array([[108, 137, 173, 147, 116, 149,  84],
       [135, 134, 158, 157, 114, 121, 138],
       [126, 145, 206, 186,  98, 129, 116],
       [104, 119,  87,  78, 150, 152,  85],
       [147, 138, 170, 175, 107, 108, 160],
       [161, 113,  57,  98, 146,  94, 201],
       [108, 110,  48,  51, 164, 149,  98],
       [165, 119,  85, 123, 134,  89, 206],
       [166, 135, 164, 183, 104,  90, 197],
       [134, 121,  96, 108, 139, 122, 144],
       [141, 132, 146, 152, 117, 115, 150]])
Counting starts at 0.
Give the entry at row 2, column 1.
145
Give the entry in row 1 and column 0.
135
The entry just right of 48: 51
Give the entry at row 2, column 0.
126
Give the entry just left of 137.
108
Give the entry at row 0, column 1.
137
The entry just left of 160 -> 108
The entry just right of 122: 144
The entry at row 0, column 2: 173
Give the bottom entry of the column that holds the smallest entry.
146
The entry directly below 145 is 119
The entry directly above 48 is 57
The entry directly below 186: 78
Give the entry directly above 113.
138
Give the entry just right of the centre entry.
146
The entry directly above 117: 139
Give the entry in the bottom-left corner.
141
Give the entry in the top-right corner.
84
Give the entry in the bottom-right corner.
150
The entry just left of the smallest entry is 110
The entry just left of 113: 161
Give the entry just left of 78.
87

155; 130; 67; 89; 130; 133; 133
146; 134; 75; 80; 113; 136; 143
160; 126; 65; 94; 136; 131; 125
150; 132; 69; 85; 124; 135; 138
164; 121; 66; 112; 150; 128; 118
162; 123; 65; 100; 141; 129; 121
164; 121; 68; 117; 153; 127; 116
147; 133; 72; 82; 118; 136; 141
145; 134; 78; 79; 108; 137; 144
163; 122; 65; 106; 146; 128; 119
Rows and columns are numbered from 0.
The entry in row 0 and column 2: 67
Report the top-left entry.
A: 155
Report the entry at row 1, column 2.
A: 75
The entry in the bottom-left corner is 163
The entry at row 0, column 1: 130
The entry in row 1 and column 0 is 146
Report the entry just left of 124.
A: 85
Report the entry just right of 108.
A: 137
Report the entry at row 2, column 1.
A: 126
The entry in the bottom-right corner is 119
The entry just right of 129: 121
Report the entry in row 2 and column 0.
A: 160
Report the entry directly above 126.
A: 134
The entry just right of 135 -> 138
Report the entry just right of 132.
A: 69
The entry directly above 129 is 128
The entry directly above 113 is 130

m =
[[136 136 181 184 154  89 104]
 [120 127 176 183 150  92 114]
 [ 90 164 121 101 105 103 106]
 [134 123 181 188 153  96 116]]
Indices start at 0.
Read off the bottom entry of the column that holds the smallest entry.
Answer: 96
Read off the entry in the bottom-left corner.
Answer: 134
The entry directly below 92 is 103
The entry just left of 176 is 127
The entry at row 2, column 0 is 90
The entry just right of the smallest entry: 104
The entry directly below 150: 105
Read off the entry just left of 114.
Answer: 92
The bottom-right entry is 116
Read off the entry just left of 183.
Answer: 176

128; 121; 125; 130; 135; 132; 155; 107; 70; 128; 145; 134; 154; 120; 122; 119
72; 130; 160; 167; 163; 104; 130; 78; 126; 175; 91; 166; 88; 113; 112; 128
The last entry in the row that holds the largest entry -> 128
The 2nd entry on the main diagonal? 130
The bottom entry of the column that holds the smallest entry? 126
The entry directly above 166 is 134
The first entry on the diagonal from the top-right corner: 119
The entry just left of 121? 128
The entry directly above 126? 70
The entry directly above 78? 107
The entry directly above 104? 132
The third largest entry -> 166
The entry just right of 70? 128
The third smallest entry: 78
The 4th entry, reading row by row is 130
The bottom entry of the column that holds the largest entry -> 175

Read these off the grid that follows. Rows and columns are numbered from 0.
1) Find the entry at row 1, column 0.
2) Find the entry just left of the largest entry.
3) Find the top-left entry.
4) Find the top-right entry.
5) Find the entry directly above the largest entry.
6) Find the largest entry.
7) Find the entry in the bottom-left corner.
8) Find the entry at row 0, column 1.
125; 149; 115; 163; 98; 80
111; 108; 85; 66; 115; 142
120; 147; 176; 169; 93; 119
83; 116; 148; 121; 159; 79
133; 156; 166; 90; 131; 81
159; 126; 100; 174; 169; 127
82; 68; 128; 135; 143; 91
95; 170; 168; 148; 128; 173
157; 110; 150; 138; 155; 149
156; 88; 135; 97; 98; 156
169; 74; 85; 141; 86; 62
148; 153; 95; 166; 106; 169
57; 167; 102; 95; 157; 188
143; 167; 87; 153; 89; 136
1) 111
2) 157
3) 125
4) 80
5) 169
6) 188
7) 143
8) 149

Questions about the grid below. Counting starts at 0.
1) The entry in row 2 and column 1?
2) The entry in row 0 and column 2?
3) The entry in row 0 and column 0?
4) The entry in row 2 and column 0?
5) The bottom entry of the column that holds the smallest entry?
6) The bottom-left entry?
7) The entry directly below 176?
8) The smallest entry?
148; 128; 107; 108; 139; 126; 129; 102; 132; 113; 117; 125; 136
127; 162; 113; 115; 141; 112; 131; 156; 134; 177; 149; 132; 114
139; 135; 109; 120; 122; 128; 147; 129; 120; 164; 96; 132; 107
140; 119; 116; 119; 109; 113; 104; 101; 120; 125; 86; 144; 135
130; 196; 105; 157; 133; 114; 138; 146; 167; 147; 151; 140; 118
117; 128; 126; 156; 128; 150; 154; 141; 128; 112; 116; 99; 137
145; 176; 98; 122; 139; 124; 147; 142; 161; 142; 134; 111; 109
105; 108; 123; 136; 127; 140; 123; 116; 131; 120; 123; 118; 163
130; 128; 126; 118; 130; 164; 156; 109; 140; 79; 128; 101; 122
134; 147; 136; 144; 148; 160; 126; 142; 144; 118; 88; 127; 133
89; 139; 157; 137; 121; 136; 138; 110; 140; 131; 132; 98; 140
134; 108; 136; 120; 138; 134; 136; 156; 110; 148; 150; 144; 113
106; 99; 122; 131; 112; 146; 132; 124; 113; 133; 110; 115; 116
147; 138; 116; 158; 134; 149; 126; 123; 113; 92; 130; 113; 143
124; 165; 132; 107; 139; 115; 169; 168; 155; 152; 152; 126; 99
112; 132; 163; 152; 152; 95; 115; 145; 119; 105; 187; 145; 122
1) 135
2) 107
3) 148
4) 139
5) 105
6) 112
7) 108
8) 79

A =
140; 140; 158; 187; 145; 146; 177; 92; 113; 131; 106; 137; 112; 122; 113
136; 135; 131; 150; 117; 137; 145; 168; 106; 118; 126; 131; 128; 76; 118
140; 148; 155; 109; 132; 112; 120; 197; 104; 134; 125; 138; 168; 115; 112
127; 137; 145; 58; 143; 93; 120; 78; 158; 155; 122; 116; 136; 166; 140
128; 128; 130; 144; 141; 145; 157; 96; 119; 131; 121; 133; 118; 131; 122
142; 137; 159; 136; 134; 111; 137; 162; 105; 129; 98; 115; 125; 100; 110
Report the entry directly above 166.
115
The first entry of the largest entry's row is 140
The maximum: 197
Report the entry directly above 111.
145
The 1st entry in reading order is 140
Report the entry just right of the smallest entry.
143
The entry just left of the largest entry is 120
Report the 4th entry, reading row by row.
187
The third entry, reading row by row is 158
Report the 3rd entry on the main diagonal.
155
Report the 2nd smallest entry.
76
Report the entry directly below the largest entry.
78
Report the smallest entry.
58
The bottom-right entry: 110
The largest entry in the first column -> 142
The smallest entry in the first column is 127
The entry in the top-right corner is 113
Report the fourth entry from the end, reading row by row.
115
Report the entry just left of 96.
157
Report the second entry on the main diagonal.
135
Report the 5th entry, reading row by row.
145
Report the entry just right of 92.
113
The bottom entry of the column that holds the largest entry is 162
Report the 2nd entry in reading order.
140
The entry directly above the largest entry is 168
The smallest entry in the last row -> 98
The 3rd entry on the diagonal from the top-right corner -> 168
The entry directly above 109: 150
The entry just right of 135 is 131
The third largest entry is 177

a =
140; 142; 151; 161; 161; 156; 163; 160; 162; 159; 144
122; 136; 165; 99; 163; 162; 111; 136; 168; 112; 114
160; 139; 96; 153; 80; 60; 135; 127; 89; 140; 173
The entry just left of the centre entry -> 163
The entry just left of the smallest entry?
A: 80
The last entry, reading row by row: 173
The median entry is 142
The entry in the top-left corner: 140
The entry directly below 144: 114
The entry in the top-right corner?
A: 144
The entry directly above 168 -> 162
The top entry of the column that holds the smallest entry: 156
The entry directly below the centre entry?
A: 60
The smallest entry in the first column?
A: 122
The entry just right of 139: 96
The third smallest entry: 89
The third entry in reading order?
A: 151

Read these off the table that follows. Indices start at 0.
1) The entry in row 0 and column 0?
2) The entry directly above 124?
3) The bottom-right entry?
4) The entry directly below 100?
5) The entry at row 1, column 0?
6) The entry in row 0 and column 2?
7) The maximum?
8) The entry directly above 180?
135; 108; 123; 112; 72
111; 147; 76; 100; 205
114; 156; 148; 146; 167
124; 137; 132; 150; 180
1) 135
2) 114
3) 180
4) 146
5) 111
6) 123
7) 205
8) 167
